Below is a small trained network, with its code and all its weights. Each question gives an input and a target symbol and asks what happens when units are switched off, that is, made to give their printed mean instead of their output.

import numpy as np


def w(rows, s, z=0):
    codes = np.array(rows[::2]) - 128.0
    scale = np.full(codes.shape[1], s)
    scale[-1] = z or s
    return codes * scale


def f(y):
    return np.maximum(y, 0)


def softmax(a):
    e = np.exp(a - a.max(-1, keepdims=True))
    return e / e.sum(-1, keepdims=True)


def log_softmax(a):
    a = a - a.max(-1, keepdims=True)
    return a - np.log(np.exp(a).sum(-1, keepdims=True))


def net(x, mask):
    ids = ['ΔΦβζηθμξω'.index(c) for c in x.split()]
    T = len(ids)
    res = E[ids] + P[:T]
    q, k, v = (res @ M[0].T for M in (Q, K, V))
    z = softmax(np.where(np.tri(T) > 0, q @ k.T / 3**0.5, -1e9)) @ v
    res = res + np.where(mask[0], z, O[0][:, -1]) @ O[0][:, :-1]
    y = f(res @ A[0][:, :-1].T + A[0][:, -1])
    res = res + np.where(mask[1:9], y, B[0][:, -1]) @ B[0][:, :-1]
    return log_softmax(res[-1] @ U[:, :-1].T + U[:, -1])


Q, K, V, O, A, B = {}, {}, {}, {}, {}, {}
E = w([
[85,105,163,163,177],'Δ',
[89,122,50,123,144],'Φ',
[181,185,92,109,89],'β',
[141,137,175,67,21],'ζ',
[123,130,84,90,144],'η',
[181,167,249,159,131],'θ',
[128,116,150,169,114],'μ',
[151,170,4,93,77],'ξ',
[123,159,119,77,125],'ω',
],0.017)
P = w([
[67,157,55,217,254],'0',
[196,39,203,188,105],'1',
[189,84,102,123,203],'2',
[50,212,122,37,138],'3',
[128,125,157,162,82],'4',
[148,142,169,194,80],'5',
[120,76,243,126,20],'6',
[116,89,182,103,79],'7',
[51,173,105,49,119],'8',
[101,151,121,111,94],'9',
[161,113,169,137,95],'10',
[130,120,127,124,137],'11',
[114,122,149,122,92],'12',
],0.0081)
Q[0] = w([
[1,203,168,133,77],'head 1',
[94,255,126,165,52],'head 1',
[245,19,102,202,172],'head 1',
],0.0059)
K[0] = w([
[211,66,145,80,56],'head 1',
[89,71,142,10,121],'head 1',
[126,242,78,124,231],'head 1',
],0.011)
V[0] = w([
[248,111,2,169,116],'head 1',
[101,204,50,87,29],'head 1',
[245,215,130,117,109],'head 1',
],0.0084)
O[0] = w([
[56,92,154,35,60,156],'head 1',
[74,104,128,6,151,255],'head 1',
[212,12,49,116,149,179],'head 1',
],0.012,0.0062)
A[0] = w([
[150,164,253,107,252,117],'neuron 1',
[131,153,84,114,73,219],'neuron 2',
[125,176,69,74,159,248],'neuron 3',
[45,1,107,102,166,79],'neuron 4',
[35,221,210,74,6,88],'neuron 5',
[167,83,229,118,174,128],'neuron 6',
[196,142,54,149,149,83],'neuron 7',
[32,131,184,6,175,3],'neuron 8',
],0.0056,0.0032)
B[0] = w([
[249,88,128,108,126,153],'neuron 1',
[126,136,133,84,178,213],'neuron 2',
[63,173,159,120,137,254],'neuron 3',
[176,146,127,120,63,231],'neuron 4',
[133,188,141,201,123,202],'neuron 5',
[121,126,152,94,71,156],'neuron 6',
[124,88,101,59,117,153],'neuron 7',
[171,158,143,138,77,249],'neuron 8',
],0.012,0.0078)
U = w([
[152,103,62,120,136,18],'Δ',
[124,122,65,167,115,152],'Φ',
[161,158,40,181,119,154],'β',
[93,116,118,134,139,216],'ζ',
[143,138,65,123,69,1],'η',
[217,101,2,150,111,136],'θ',
[96,155,120,155,120,213],'μ',
[145,83,58,78,120,160],'ξ',
[110,107,117,98,170,171],'ω',
],0.0081,0.0031)

Each question gives the input, a string of symbols that net reads in full, and the target symbol t.
The units are the heads (3 rows each of Q, K, V and O) and the neurons (one row each of A and B). Each row of codes is followed by its name. A weight is (code - 128) times the scale printed after its matrix; where a second scale follows, it is the last column's (O, A, B and U).
mask holds one flag per unit, heads first, then neurons. A switched-off unit (its flag False) gives its mean, the last column of its rows in O or B, instead of its output. The means were averaged over made-up inputs and are rounded, as every weight is.
A unit's drop is (log p(t) with every unit on - log p(t) with that unit switched off) / (log p(t) with every unit on - log p(t) with every unit switched off).
The circuit of an input: a set's keep is (log p(t) with only the set's units on - log p(t) with every unit switched off) / (log p(t) with every unit on - log p(t) with every unit switched off). Starting from all 9 units, units are removed one at a time, each time the one whose removal leaves the highest keep (on an exact tie, the one counted first), for as long as the keep stays at least 0.8.
units of the circuit, in order: the units of the circuit, biggest drop first
top k neurons: the k neurons with the biggest drops, biggest first
drop when u is switched off: that unit's drop, to one decimal
input μ Φ ξ ω, target μ: units of the circuit, in order -> (head 1; neuron 5)
input ξ ξ ξ ξ ω θ ξ Φ Δ, target η: top 3 neurons -> (neuron 4; neuron 8; neuron 2)
input ω ξ ω β ω ξ, target ξ: units of the circuit, in order -> (head 1; neuron 5)
input ξ β η μ ξ ξ μ, target η: units of the circuit, in order -> (head 1; neuron 4; neuron 8; neuron 5)
input θ ω β, target θ: units of the circuit, in order -> (head 1)
input ξ Φ ξ ξ, target μ: units of the circuit, in order -> (head 1; neuron 5; neuron 3)
input θ η Δ, target θ: units of the circuit, in order -> (head 1; neuron 3)
input Φ ξ ξ, target μ: units of the circuit, in order -> (head 1; neuron 5)
input ω Δ Φ β Φ η ζ θ ζ θ, target θ: units of the circuit, in order -> (neuron 1; head 1)
input θ Φ Φ, target θ: top 2 neurons -> (neuron 3; neuron 7)
input ω ξ β Δ ξ Φ ξ ξ Φ, target η: units of the circuit, in order -> (head 1; neuron 8; neuron 4)
input ξ ξ Φ β ξ Φ η, target η: top 3 neurons -> (neuron 8; neuron 4; neuron 5)
input ξ β ξ, target η: top 2 neurons -> (neuron 8; neuron 4)
input ω Δ ξ ξ ξ θ, target η: top 2 neurons -> (neuron 8; neuron 6)
input Δ ξ θ, target β: top neuron -> (neuron 1)
input β Δ ξ ξ, target β: drop when head 1 is switched off -> 1.2
input ξ ξ Φ Φ Φ β ξ ω Δ, target η: drop when neuron 4 is switched off -> 0.4
input ζ ζ θ ζ θ, target θ: drop when neuron 1 is switched off -> 0.3
